Questions about the grid below. Indices start at 0.
1) Report the entry just left of 6.
2) Report the entry just left of -5.
3) Report the entry at row 2, column 1.
4) Report the bottom-right entry.
5) Report the entry directly below -13.
6) Report the entry directly above 28.
7) Report the entry in row 2 and column 2.
8) Report the bottom-left entry.
[[ 15 -28  26  15 -29 -18 -13]
 [ 12 -19  19 -35 -12 -20  -6]
 [-10 -12  32  13  28 -24  30]
 [ -9  12   6 -31  -2 -28  12]
 [  4 -16 -28   4  32  32  -5]]
1) 12
2) 32
3) -12
4) -5
5) -6
6) -12
7) 32
8) 4

[[ -4   0  10  28  -6 -18   8   8  16  21  11 -16   1   6 -18   9]
 [  4  -2   4  -4  -5  -9  31 -11   7   5   0  -1   1 -16 -13   1]
 [  9   2  -9  -4  -7  15  -7  19 -12  -8  16   6  13  10   4  -6]
 [-19   2  -3  24  -5   3 -15   0   0  -3  13  14  29  -1 -31  27]
 [ -1  -2  -1 -15   7  10 -16 -13 -10  -8 -17   5  -8  -3  20  -4]
 [-19   2  -3  24  -5   3 -15   0  -1  -3  12  14  29  -1 -31  27]
 [-20   8   8  18  17  -1  -2  -3  24 -14  -7  11   9  -7 -25  13]
 [-20   7   8  18  17   0  -2  -4  24 -14  -6  11   9  -7 -25  12]
 [  0   5  11  12   2 -15  40   2  31   4   6  -5   3 -12 -29  -1]
 [  1   4  11  12   2 -15  40   1  30   3   5  -4   3 -12 -29  -1]
 [ -2  -1  -2 -15   7  10 -16 -12 -10  -8 -16   5  -9  -3  21  -4]]
Indices start at 0.
The top-left entry: -4
What is the entry at row 0, column 1? 0
The entry directly below 30: -10
The entry at row 2, column 2 is -9
The top-right entry -> 9
What is the bottom-right entry? -4
What is the entry at row 2, column 1? 2
What is the entry at row 2, column 0? 9
The entry at row 0, column 2 is 10
What is the entry in row 1 and column 2? 4
What is the entry in row 1 and column 0? 4
What is the entry at row 1, column 1? -2
The bottom-left entry: -2

 26   10    2  -26
Give the second entry from the left.
10
The last entry: -26
The 3rd entry is 2

array([[ 33,  83, 104, 139],
       [ 70, 149, 128, 202],
       [175,  97, 121,  42],
       [ 69, 149, 128, 203],
       [ 69, 149, 128, 202],
       [ 34,  82, 105, 138],
       [156, 189, 148, 186],
       [ 69, 149, 128, 201],
       [155, 189, 148, 186],
       [178,  97, 122,  41]])
Indices start at 0.
Report the entry in the bottom-right corner.
Answer: 41
The entry in row 1 and column 1 is 149
Report the entry in the bottom-left corner.
Answer: 178
Report the entry at row 1, column 0.
Answer: 70
The entry at row 2, column 1 -> 97
The entry in row 0 and column 2: 104
The entry just right of the smallest entry: 83
Report the entry in row 0 and column 0.
Answer: 33
Report the entry in row 2 and column 0.
Answer: 175
Report the entry directly below 105.
Answer: 148
Report the entry just left of 201.
Answer: 128
The entry at row 2, column 2: 121
The entry in the top-right corner -> 139
Report the entry just left of the largest entry.
Answer: 128
Report the entry just right of 82.
Answer: 105
The entry directly below 104: 128
Report the entry just right of 105.
Answer: 138
The entry directly above the largest entry is 42

[[ 16  -6   4  -5  21  -5   3 -11  18 -25   9 -16 -26]
 [-15   0 -13 -35 -37 -26  -9   6  21 -34   2 -36  14]
 [ -3  31 -28 -29  39 -32  24 -28   9  36  21   9   3]
 [ 17  16  37   6  14  38   7  20  39  10  -7 -30   0]
 [ 36  15   6 -34   2  38 -15 -33 -37  24 -38  26  22]
 [-15 -11  36 -34  31  22  33   3 -39 -30 -28  -8 -13]
 [ -9  36 -33  19 -33 -35  22  -2  21 -37  -4 -38 -15]
 [ 13   6   5 -30 -32 -21 -29 -10   6  -9  35 -17 -27]
 [  6  13  -9 -18  20  -1  29 -15   6 -25 -31  -1  14]
 [ -6  -3  -8   7  39   8  39 -33  28 -33  31  37 -27]
 [ 25 -24  16  -9   0  33 -26 -15  -6 -32  18  -2 -26]
 [ 16  -2 -17  21  20   5   4  23 -34 -35  19  34 -35]]
Counting starts at 0.
The entry in row 0 and column 1 is -6
The entry just right of the smallest entry -> -30
What is the entry in the bottom-left corner? 16
What is the entry in row 1 and column 2? -13
What is the entry in the bottom-right corner? -35
What is the entry directly below the smallest entry? 21
The entry in row 0 and column 0 is 16
The entry just right of -4: -38
What is the entry in row 0 and column 2? 4
The entry just right of -18: 20
The entry directly above -7 -> 21
What is the entry at row 2, column 0? -3
The entry just left of the smallest entry -> 3
What is the entry at row 2, column 2? -28
The entry directly above -4: -28
The bottom entry of the column that holds the smallest entry: -34
What is the entry directly below 35? -31
The entry in row 1 and column 0: -15
The entry directly above the smallest entry: -37

B =
-21,-7,24,-7,-34,12,-4,-9,-8
-1,7,-17,-17,-18,29,-4,-22,13
22,0,-13,-7,-26,33,-4,-9,13
-1,0,26,24,-18,-18,12,1,13
6,0,-32,-7,29,16,-17,-9,12
32,0,-13,-7,3,20,-4,11,13
The third entry on the main diagonal: -13
The top-left entry? -21
The entry in the top-right corner? -8
The entry directly below the smallest entry? -18
The entry in the bottom-left corner? 32
The last entry, reading row by row is 13
The fourth entry, reading row by row? -7
The 2nd entry in reading order? -7
The 3rd entry on the diagonal from the top-right corner? -4
The entry just right of the smallest entry -> 12
The entry just left of the largest entry is -26
The entry just right of 22? 0
The entry directly above the largest entry? 29
The entry directly below the largest entry: -18
The fifth entry from the end, reading row by row? 3
The 4th entry from the end, reading row by row? 20

Questions about the grid below. Rows and columns are numbered from 0.
1) Find the entry just left of the largest entry.
2) Find the entry at row 1, column 0.
3) Find the entry in row 1 and column 2.
4) Find the entry in row 2 and column 0.
5) Find the entry directly below the smallest entry.
6) Find the entry in row 0 and column 1.
7) Find the entry in the bottom-right corner.
[[  0 -30   1  -1]
 [  8  -9   1  -1]
 [  1 -24   6  -3]
 [  5  10  -8   0]
 [ -1  18  -4  -3]
 [ -1 -25   1  -2]
 [ 10  -8  -1  -4]
 [ -2  10   0   2]
 [  4 -14   2  -1]
 [  1  -8   9  -1]
 [ -2   6  -8  -1]
 [  0 -29  -1   4]
 [ -7  -3  -6  -2]
 [  4  -4  -1  -3]
 [ -9  41  -3   3]]
1) -9
2) 8
3) 1
4) 1
5) -9
6) -30
7) 3

((-8, -15, 22, -13, 7, 21, 28, -11, -17, 13, 15), (-11, -18, 23, -15, 9, 24, 31, -11, -21, 15, 16), (10, 10, 3, 10, -4, -3, -1, 0, 10, -4, 5), (-9, -17, 24, -14, 7, 19, 26, -12, -20, 12, 17), (7, 7, -1, 7, -10, -9, -8, -6, 7, -10, 1), (-8, -7, -6, -7, 13, 9, 5, 13, -6, 12, -8), (14, 14, 5, 15, -7, -10, -8, -1, 13, -8, 9), (4, 6, -8, 5, -4, -7, -8, 3, 7, -5, -6), (15, 12, 17, 13, -6, -1, 4, -6, 11, -4, 18))
The entry just right of -21? 15
The entry just left of the centre entry: -10
The entry just right of -3? -1
The largest entry? 31
The minimum? -21
The entry just right of the centre entry: -8
